Below is a small trained network, with its code and all its weights. Each question gives an input and a class and asks what happens when units are switched off, that is, made to give their printed mean instead of their output.

import numpy as np


def w(rows, s, z=0):
    codes = np.array(rows[::2]) - 128.0
    scale = np.full(codes.shape[1], s)
    scale[-1] = z or s
    return codes * scale


def f(y):
    return y / 2 * (1 + np.tanh(0.7978845608 * (y + 0.044715 * y**3)))


def log_softmax(a):
    a = a - a.max(-1, keepdims=True)
    return a - np.log(np.exp(a).sum(-1, keepdims=True))


def net(x, mask):
    res = np.array(x, float).reshape(1, 6) / 4 @ E
    y = f(res @ A[0][:, :-1].T + A[0][:, -1])
    res = res + np.where(mask, y, B[0][:, -1]) @ B[0][:, :-1]
    return log_softmax(res[-1] @ U[:, :-1].T + U[:, -1])


A, B = {}, {}
E = w([
[128,128,126,128],'x0',
[128,126,133,127],'x1',
[1,113,106,160],'x2',
[167,16,102,183],'x3',
[128,128,128,129],'x4',
[126,83,68,16],'x5',
],0.014)
A[0] = w([
[132,45,106,209,195],'n0',
[52,202,176,188,158],'n1',
[81,161,80,83,43],'n2',
[17,46,106,126,195],'n3',
[78,160,160,153,126],'n4',
[139,126,145,123,137],'n5',
[152,147,91,114,107],'n6',
[129,40,119,202,39],'n7',
[134,220,119,56,44],'n8',
[170,150,169,218,196],'n9',
[120,193,120,150,131],'n10',
[63,189,161,217,147],'n11',
[158,118,139,84,85],'n12',
[127,133,163,87,137],'n13',
[117,219,139,56,174],'n14',
[161,110,80,120,143],'n15',
[141,138,82,133,140],'n16',
[133,206,136,77,125],'n17',
[119,88,125,177,57],'n18',
[160,72,81,99,129],'n19',
[52,205,172,123,155],'n20',
[58,190,137,139,135],'n21',
[4,66,67,144,8],'n22',
[238,183,207,105,85],'n23',
[136,133,113,145,104],'n24',
[121,204,152,50,81],'n25',
[123,81,116,176,78],'n26',
[166,104,95,97,133],'n27',
[157,106,109,114,114],'n28',
[250,199,127,126,232],'n29',
[173,140,167,214,56],'n30',
[206,86,127,107,123],'n31',
[93,132,70,60,29],'n32',
[114,135,96,99,71],'n33',
[170,157,183,228,126],'n34',
[214,49,82,99,129],'n35',
[69,90,114,12,206],'n36',
[164,132,167,193,71],'n37',
],0.013)
B[0] = w([
[88,62,164,147,207],'n0',
[204,151,168,137,222],'n1',
[153,153,84,130,150],'n2',
[145,219,56,72,215],'n3',
[185,142,142,145,169],'n4',
[125,112,113,148,135],'n5',
[130,129,132,131,135],'n6',
[117,186,55,36,165],'n7',
[67,31,190,122,175],'n8',
[84,209,55,36,221],'n9',
[178,120,160,144,165],'n10',
[200,151,144,166,216],'n11',
[145,111,123,166,142],'n12',
[136,141,113,112,149],'n13',
[83,180,94,80,222],'n14',
[137,122,152,176,154],'n15',
[117,130,141,148,134],'n16',
[51,129,90,80,187],'n17',
[140,166,83,81,141],'n18',
[144,122,162,157,169],'n19',
[225,164,126,166,211],'n20',
[189,134,159,157,187],'n21',
[2,41,145,79,175],'n22',
[97,198,65,61,208],'n23',
[101,149,142,126,125],'n24',
[50,96,143,110,184],'n25',
[97,163,100,93,148],'n26',
[139,130,137,172,159],'n27',
[164,105,140,140,142],'n28',
[63,79,153,125,252],'n29',
[52,57,156,122,172],'n30',
[149,131,173,170,175],'n31',
[122,204,80,72,153],'n32',
[110,147,133,94,133],'n33',
[30,117,110,72,209],'n34',
[169,112,173,185,195],'n35',
[83,67,138,165,224],'n36',
[60,79,143,98,161],'n37',
],0.0097,0.021)
U = w([
[145,184,43,105,232],'0',
[95,24,123,143,254],'1',
[251,104,153,226,104],'2',
],0.015,0.00045)

Each question gives the input, the list of numbers given to net, and the class t.
The units are the neurons (one row each of A and B). Each row of codes is followed by its name. A weight is (code - 128) times the scale printed after its matrix; where a second scale follows, it is the last column's (A, B and U).
mask holds one flag per neuron, in row order. A switched-off neuron (its flag False) gives its mean, the last column of its row in B, instead of its output. The means were averaged over made-up inputs and are rounded, as every weight is.
A unit's drop is (log p(t) with every unit on - log p(t) with that unit switched off) / (log p(t) with every unit on - log p(t) with every unit switched off).
The circuit of an input: a set's keep is (log p(t) with only the set's units on - log p(t) with every unit switched off) / (log p(t) with every unit on - log p(t) with every unit switched off). Starting from the 12 units with the biggest drops (on a tie, the unit counted first), units are removed one at a time, each time the one whose removal leaves the highest keep (on an exact tie, the one counted first), for as long as the keep stays at least 0.8.
units of the circuit, in order: the units of the circuit, biggest drop first
unit that matters most: the unit with the biggest drop
top k neurons: the k neurons with the biggest drops, biggest first
drop when u is switched off: that unit's drop, to one decimal
input [7,3,-6,1,1,-7], class 1: unit that matters most => n30
input [7,-7,2,-2,1,0], class 2: top 3 neurons => n9, n23, n34
input [-4,-8,0,-6,-2,4], class 1: top 4 neurons => n8, n36, n9, n3
input [-5,-5,-8,-1,-3,1], class 1: top 2 neurons => n29, n3
input [8,-5,6,3,2,0], class 0: top 3 neurons => n3, n29, n8
input [-8,2,5,8,2,-4], class 0: top 2 neurons => n7, n3
input [-1,-5,8,5,-2,-1], class 0: top 2 neurons => n3, n7
input [-4,-6,1,2,6,-5], class 0: top 2 neurons => n9, n36
input [7,-6,3,4,-3,0], class 0: top 2 neurons => n3, n29
input [-2,-8,-4,1,6,-1], class 1: top 3 neurons => n3, n29, n14
input [-1,8,0,-4,2,8], class 1: top 4 neurons => n36, n8, n9, n23
input [-7,5,3,7,0,-7], class 0: top 2 neurons => n7, n9
input [-8,-4,6,1,-8,-1], class 0: top 4 neurons => n3, n22, n35, n31
input [-4,-5,-4,-6,5,5], class 1: units of the circuit, in order => n8
input [-7,-8,-2,6,-1,1], class 2: drop when n28 is switched off => 0.0
input [-8,-5,-7,8,8,2], class 2: drop when n35 is switched off => 0.3
input [-2,-7,-4,2,3,-8], class 1: drop when n0 is switched off => 0.4
